Here is a tiny trained network, its code and every weight. The questions are about switching its units off for an input and a class, where a switched-off unit gives its printed mean instead of its output.

import numpy as np


def w(rows, s, z=0):
    codes = np.array(rows[::2]) - 128.0
    scale = np.full(codes.shape[1], s)
    scale[-1] = z or s
    return codes * scale


def f(y):
    return np.maximum(y, 0)


def log_softmax(a):
    a = a - a.max(-1, keepdims=True)
    return a - np.log(np.exp(a).sum(-1, keepdims=True))


def net(x, mask):
    res = np.array(x, float).reshape(1, 8) / 4 @ E
    y = f(res @ A[0][:, :-1].T + A[0][:, -1])
    res = res + np.where(mask, y, B[0][:, -1]) @ B[0][:, :-1]
    return log_softmax(res[-1] @ U[:, :-1].T + U[:, -1])


A, B = {}, {}
E = w([
[131,127,128,126,132,126,131,127],'x0',
[152,136,95,129,184,41,53,166],'x1',
[87,103,13,190,161,152,152,93],'x2',
[208,130,166,146,243,151,134,65],'x3',
[129,129,127,126,126,123,126,128],'x4',
[76,118,118,56,205,155,160,198],'x5',
[214,254,57,62,141,167,123,127],'x6',
[129,129,128,131,128,128,132,130],'x7',
],0.0095)
A[0] = w([
[110,92,67,176,142,143,148,89,73],'n1',
[190,107,181,155,231,152,139,78,89],'n2',
[96,94,118,73,210,130,149,178,108],'n3',
[63,76,147,86,162,106,95,116,96],'n4',
[175,123,205,113,115,127,127,155,10],'n5',
[98,7,176,171,136,63,142,106,15],'n6',
[112,120,139,164,164,76,64,176,109],'n7',
[113,142,169,104,144,162,205,109,207],'n8',
[159,100,132,178,89,89,61,55,75],'n9',
[165,138,85,152,180,88,92,185,173],'n10',
[124,94,36,146,162,122,145,81,2],'n11',
[132,145,186,111,133,87,111,117,41],'n12',
],0.011,0.0079)
B[0] = w([
[80,130,230,68,154,93,104,122,205],'n1',
[143,66,51,104,36,85,98,237,239],'n2',
[166,179,156,255,134,51,164,145,241],'n3',
[172,189,80,177,137,137,93,150,205],'n4',
[34,171,206,39,223,108,62,180,170],'n5',
[190,172,23,16,189,132,151,53,250],'n6',
[69,82,148,115,79,244,189,126,216],'n7',
[118,91,125,186,125,156,127,68,243],'n8',
[162,166,191,198,127,78,215,177,210],'n9',
[177,31,177,114,124,193,159,70,254],'n10',
[31,203,217,58,196,154,61,216,182],'n11',
[60,121,159,110,210,134,133,93,159],'n12',
],0.0087,0.0083)
U = w([
[34,188,230,54,216,110,55,171,23],'0',
[250,248,31,45,206,171,134,85,37],'1',
[141,99,149,143,145,128,128,116,255],'2',
[175,191,183,242,159,63,180,151,42],'3',
[137,96,148,133,146,126,111,110,234],'4',
[83,43,63,91,55,75,102,216,97],'5',
[149,24,198,136,135,255,153,64,9],'6',
[151,108,147,146,151,128,97,97,203],'7',
],0.0097,0.0096)

Each question gives the input, the list of numbers given to net, and the class t.
The units are the neurons (one row each of A and B). Each row of codes is followed by its name. A weight is (code - 128) times the scale printed after its matrix; where a second scale follows, it is the last column's (A, B and U).
mask holds one flag per neuron, in row order. A switched-off neuron (its flag False) gives its mean, the last column of its row in B, instead of its output. The means were averaged over made-up inputs and are rounded, as every weight is.
A unit's drop is (log p(t) with every unit on - log p(t) with that unit switched off) / (log p(t) with every unit on - log p(t) with every unit switched off).
The circuit of an input: a set's keep is (log p(t) with only the set's units on - log p(t) with every unit switched off) / (log p(t) with every unit on - log p(t) with every unit switched off). Starting from all 12 units, units are removed one at a time, each time the one whose removal leaves the highest keep (on an exact tie, the one counted first), for as long as the keep stays at least 0.8.
circuit, biggest first: the units of the circuit, biggest drop first
unit that matters most: the unit with the biggest drop
top k neurons: the k neurons with the biggest drops, biggest first
drop when u is switched off: that unit's drop, to one decimal
input [5,2,8,8,-8,8,5,6], class 0: circuit, biggest first : (n11)
input [-3,-8,-5,7,-4,6,0,-8], class 2: top 3 neurons : (n8; n2; n10)
input [6,-1,8,6,3,3,-2,6], class 0: top 2 neurons : (n11; n1)
input [-3,-7,7,-2,-2,-1,7,-7], class 0: top 4 neurons : (n11; n6; n1; n10)
input [0,8,5,-4,3,3,-5,1], class 6: circuit, biggest first : (n7; n10)
input [6,-5,8,4,6,8,6,5], class 0: top 2 neurons : (n11; n1)
input [2,-7,6,3,1,-1,5,-3], class 6: top 2 neurons : (n6; n8)
input [1,-2,6,5,-4,-2,2,6], class 0: circuit, biggest first : (n11; n1)
input [1,7,-2,5,-1,5,1,-3], class 6: top 2 neurons : (n10; n7)
input [3,0,1,6,-8,-8,-4,7], class 3: top 2 neurons : (n9; n10)
input [2,4,1,-2,-1,-6,5,3], class 3: top 4 neurons : (n6; n9; n7; n2)
input [-1,-4,0,1,-6,-7,-3,-2], class 3: top 3 neurons : (n9; n10; n7)
input [3,-2,8,5,0,-6,-7,8], class 0: top 2 neurons : (n1; n11)
input [4,-5,2,7,1,3,3,-5], class 5: unit that matters most : n2
input [7,-2,-5,1,6,-7,4,4], class 3: top 3 neurons : (n6; n9; n10)
input [-6,8,-7,6,2,7,2,3], class 6: top 2 neurons : (n10; n7)
input [-4,8,4,-3,-3,-3,5,-8], class 2: top 3 neurons : (n6; n8; n11)
input [-3,-2,8,-1,-7,-7,6,5], class 0: circuit, biggest first : (n11; n1)
input [5,8,-3,-7,6,6,7,-7], class 6: circuit, biggest first : (n10; n7)
input [-4,-7,-5,-3,-4,-7,2,-1], class 3: unit that matters most : n10
input [1,-2,-3,4,6,6,-4,0], class 3: drop when n9 is switched off : -0.1
input [7,-2,-3,0,2,-7,-5,3], class 3: drop when n10 is switched off : 0.2
input [-5,7,5,-3,5,6,-8,8], class 1: drop when n6 is switched off : 0.9
